Below are the code and all the weights of a small trained network. Each question names an input and a target symbol and asks about switching units off, where a switched-off unit gives its printed mean instead of its output.

import numpy as np


def w(rows, s, z=0):
    codes = np.array(rows[::2]) - 128.0
    scale = np.full(codes.shape[1], s)
    scale[-1] = z or s
    return codes * scale


def norm(h):
    return h / np.sqrt((h * h).mean(-1, keepdims=True) + 1e-5)


def f(y):
    return np.maximum(y, 0)


def softmax(a):
    e = np.exp(a - a.max(-1, keepdims=True))
    return e / e.sum(-1, keepdims=True)


def log_softmax(a):
    a = a - a.max(-1, keepdims=True)
    return a - np.log(np.exp(a).sum(-1, keepdims=True))


def net(x, mask):
    ids = ['ΓΔΣηθμτψ'.index(c) for c in x.split()]
    T = len(ids)
    res = E[ids] + P[:T]
    r = norm(res)
    for j in range(3):
        rows = slice(3 * j, 3 * j + 3)
        q, k, v = (r @ M[0][rows].T for M in (Q, K, V))
        z = softmax(np.where(np.tri(T) > 0, q @ k.T / 3**0.5, -1e9)) @ v
        o = O[0][rows]
        res = res + np.where(mask[j], z, o[:, -1]) @ o[:, :-1]
    y = f(norm(res) @ A[0][:, :-1].T + A[0][:, -1])
    res = res + np.where(mask[3:11], y, B[0][:, -1]) @ B[0][:, :-1]
    return log_softmax(norm(res)[-1] @ U[:, :-1].T + U[:, -1])


Q, K, V, O, A, B = {}, {}, {}, {}, {}, {}
E = w([
[109,156,108,39,108,130,186,165,67],'Γ',
[149,223,182,125,78,121,82,164,160],'Δ',
[38,213,167,65,162,163,203,245,130],'Σ',
[47,195,181,16,151,56,216,95,182],'η',
[99,147,188,3,61,50,187,187,83],'θ',
[33,72,215,119,90,96,183,174,135],'μ',
[45,157,187,100,161,173,93,70,71],'τ',
[99,124,123,21,188,88,72,189,201],'ψ',
],0.0025)
P = w([
[209,84,61,251,147,122,158,81,150],'0',
[56,152,171,126,115,117,224,154,172],'1',
[61,154,179,98,109,150,221,175,136],'2',
[81,163,188,89,124,129,202,183,124],'3',
[74,159,194,101,113,134,184,188,117],'4',
[91,154,182,90,108,146,169,186,103],'5',
[95,167,186,91,110,128,150,179,119],'6',
[108,157,187,91,105,142,131,171,109],'7',
[109,160,190,105,121,154,109,167,116],'8',
[105,174,159,91,100,148,87,169,102],'9',
[117,156,157,94,100,141,68,153,99],'10',
[132,150,153,108,99,148,40,147,105],'11',
[131,146,152,111,107,148,26,146,105],'12',
],0.0024)
Q[0] = w([
[96,160,164,93,126,130,116,159,124],'head 0',
[174,84,66,166,136,110,183,93,105],'head 0',
[158,149,98,139,128,129,148,145,138],'head 0',
[134,127,114,141,149,139,123,103,128],'head 1',
[92,174,174,78,136,151,103,169,120],'head 1',
[110,203,147,92,133,150,106,162,114],'head 1',
[174,115,87,133,116,104,79,158,165],'head 2',
[38,198,204,29,90,85,193,254,126],'head 2',
[188,50,25,176,179,115,125,91,197],'head 2',
],0.0079)
K[0] = w([
[148,114,112,148,134,112,136,110,134],'head 0',
[98,143,153,95,121,140,118,137,138],'head 0',
[105,131,123,123,153,140,140,137,124],'head 0',
[128,127,128,119,123,128,137,138,131],'head 1',
[156,118,104,170,147,116,125,115,118],'head 1',
[157,111,101,154,145,122,139,116,131],'head 1',
[154,120,104,146,124,95,152,139,164],'head 2',
[120,146,150,84,126,141,1,145,137],'head 2',
[129,112,102,132,138,108,231,141,141],'head 2',
],0.013)
V[0] = w([
[140,143,48,158,165,212,143,202,101],'head 0',
[127,233,95,99,170,135,122,39,131],'head 0',
[252,167,104,129,71,117,84,143,110],'head 0',
[119,133,151,166,70,162,153,75,27],'head 1',
[121,247,187,101,125,101,184,207,105],'head 1',
[104,164,208,175,118,167,82,138,172],'head 1',
[152,81,156,139,15,105,159,115,89],'head 2',
[153,212,159,193,61,197,109,111,128],'head 2',
[179,164,111,125,95,94,116,213,194],'head 2',
],0.0043)
O[0] = w([
[96,66,97,137,153,61,148,107,15,161],'head 0',
[180,149,209,188,180,62,196,140,142,192],'head 0',
[191,66,73,130,180,161,179,208,117,116],'head 0',
[168,114,141,77,128,158,215,4,119,153],'head 1',
[115,184,161,44,156,172,143,193,74,3],'head 1',
[102,213,42,129,191,130,161,107,170,128],'head 1',
[38,136,123,153,40,76,118,131,143,21],'head 2',
[164,203,157,169,114,77,206,166,103,197],'head 2',
[190,100,151,158,55,194,173,148,193,97],'head 2',
],0.0041,0.0026)
A[0] = w([
[178,155,66,165,191,154,166,164,91,74],'neuron 0',
[106,214,175,135,125,154,38,86,207,137],'neuron 1',
[165,172,143,194,154,71,133,134,94,193],'neuron 2',
[121,118,102,144,205,42,143,136,140,105],'neuron 3',
[76,82,151,184,54,113,128,68,146,11],'neuron 4',
[150,150,160,67,131,182,208,91,111,32],'neuron 5',
[145,114,136,165,166,78,181,23,171,78],'neuron 6',
[105,118,105,89,74,158,99,252,82,28],'neuron 7',
],0.0037,0.0011)
B[0] = w([
[88,162,45,77,89,193,213,213,123,180],'neuron 0',
[160,120,93,118,52,123,251,172,81,207],'neuron 1',
[98,169,80,177,143,23,194,116,117,230],'neuron 2',
[63,144,95,101,126,172,74,36,73,193],'neuron 3',
[140,165,56,170,185,121,99,228,161,169],'neuron 4',
[157,78,133,180,174,126,9,157,178,198],'neuron 5',
[133,168,166,74,223,179,59,84,165,252],'neuron 6',
[132,165,158,134,229,154,22,27,170,207],'neuron 7',
],0.0032,0.003)
U = w([
[157,17,157,134,92,100,177,122,57,28],'Γ',
[183,183,196,167,57,110,185,194,154,183],'Δ',
[143,127,39,126,171,156,208,190,120,50],'Σ',
[153,139,154,148,168,102,157,40,196,94],'η',
[86,132,74,103,3,162,131,88,134,74],'θ',
[80,87,105,212,110,84,54,177,166,73],'μ',
[63,183,142,91,175,91,104,108,42,253],'τ',
[170,72,166,82,151,217,68,150,183,222],'ψ',
],0.0048,0.0012)

Each question gives the input, a string of symbols that net reads in full, and the target symbol t.
The units are the heads (3 rows each of Q, K, V and O) and the neurons (one row each of A and B). Each row of codes is followed by its name. A weight is (code - 128) times the scale printed after its matrix; where a second scale follows, it is the last column's (O, A, B and U).
mask holds one flag per unit, heads first, then neurons. A switched-off unit (its flag False) gives its mean, the last column of its rows in O or B, instead of its output. The means were averaged over made-up inputs and are rounded, as every weight is.
A unit's drop is (log p(t) with every unit on - log p(t) with that unit switched off) / (log p(t) with every unit on - log p(t) with every unit switched off).
The circuit of an input: a set's keep is (log p(t) with only the set's units on - log p(t) with every unit switched off) / (log p(t) with every unit on - log p(t) with every unit switched off). Starting from all 11 units, units are removed one at a time, each time the one whose removal leaves the highest keep (on an exact tie, the one counted first), for as long as the keep stays at least 0.8.
units of the circuit, in order: the units of the circuit, biggest drop first
top k neurons: the k neurons with the biggest drops, biggest first
which heads matter: for each layer, one digit per head in row order, 1 if its drop is at least 0.15 and else 0, layers parted by /
drop when u is switched off: that unit's drop, to one decimal
input η Σ τ Γ Γ Δ ψ μ Δ ψ, target Δ: which heads matter => 100
input ψ ψ ψ Δ ψ η ψ μ η η, target μ: units of the circuit, in order => [head 1]
input τ τ τ τ τ ψ ψ ψ τ ψ ψ Δ μ, target Δ: which heads matter => 001
input τ ψ τ Γ ψ Σ η ψ θ, target η: which heads matter => 110
input τ Δ τ ψ μ τ τ Γ, target η: which heads matter => 010
input θ τ τ τ ψ τ τ η μ ψ η, target ψ: which heads matter => 000
input τ Σ τ η τ η ψ ψ τ Δ Σ, target η: which heads matter => 010
input Δ ψ Δ τ τ τ Σ η ψ ψ θ, target ψ: which heads matter => 001
input Σ μ τ θ Γ η Σ ψ Σ, target ψ: which heads matter => 001
input ψ ψ Δ Δ μ τ, target μ: which heads matter => 010
input η η τ τ ψ ψ τ τ, target Δ: units of the circuit, in order => [head 0; neuron 1]
input Δ τ Δ, target Σ: which heads matter => 110
input Δ τ τ Σ τ μ ψ η, target Σ: top 3 neurons => [neuron 0; neuron 6; neuron 7]
input ψ Γ Σ Γ, target ψ: units of the circuit, in order => [head 2]
input θ τ τ τ Σ, target ψ: which heads matter => 110
input μ τ θ τ τ τ μ ψ Σ, target θ: which heads matter => 100
input ψ Σ ψ ψ τ Γ τ τ Σ, target μ: which heads matter => 010
input η θ η μ η η, target Δ: which heads matter => 110
input τ ψ Δ ψ μ τ Γ Σ τ τ τ ψ θ, target ψ: top 3 neurons => [neuron 6; neuron 2; neuron 5]
input Γ τ θ τ, target Γ: units of the circuit, in order => [head 1]
input Δ η τ θ, target Σ: top 2 neurons => [neuron 0; neuron 6]
input Δ ψ ψ τ Δ μ τ η θ ψ θ μ Γ, target Σ: top 2 neurons => [neuron 0; neuron 6]
input ψ τ Σ Δ τ Δ ψ, target μ: drop when neuron 5 is switched off => 0.0
input Δ η τ Σ τ μ, target Σ: drop when head 1 is switched off => 0.2
input μ ψ Σ Δ, target θ: drop when head 0 is switched off => 0.8
input Δ ψ θ Δ θ θ, target Σ: drop when head 1 is switched off => 0.4
input θ τ Σ τ τ μ, target ψ: units of the circuit, in order => [head 0]
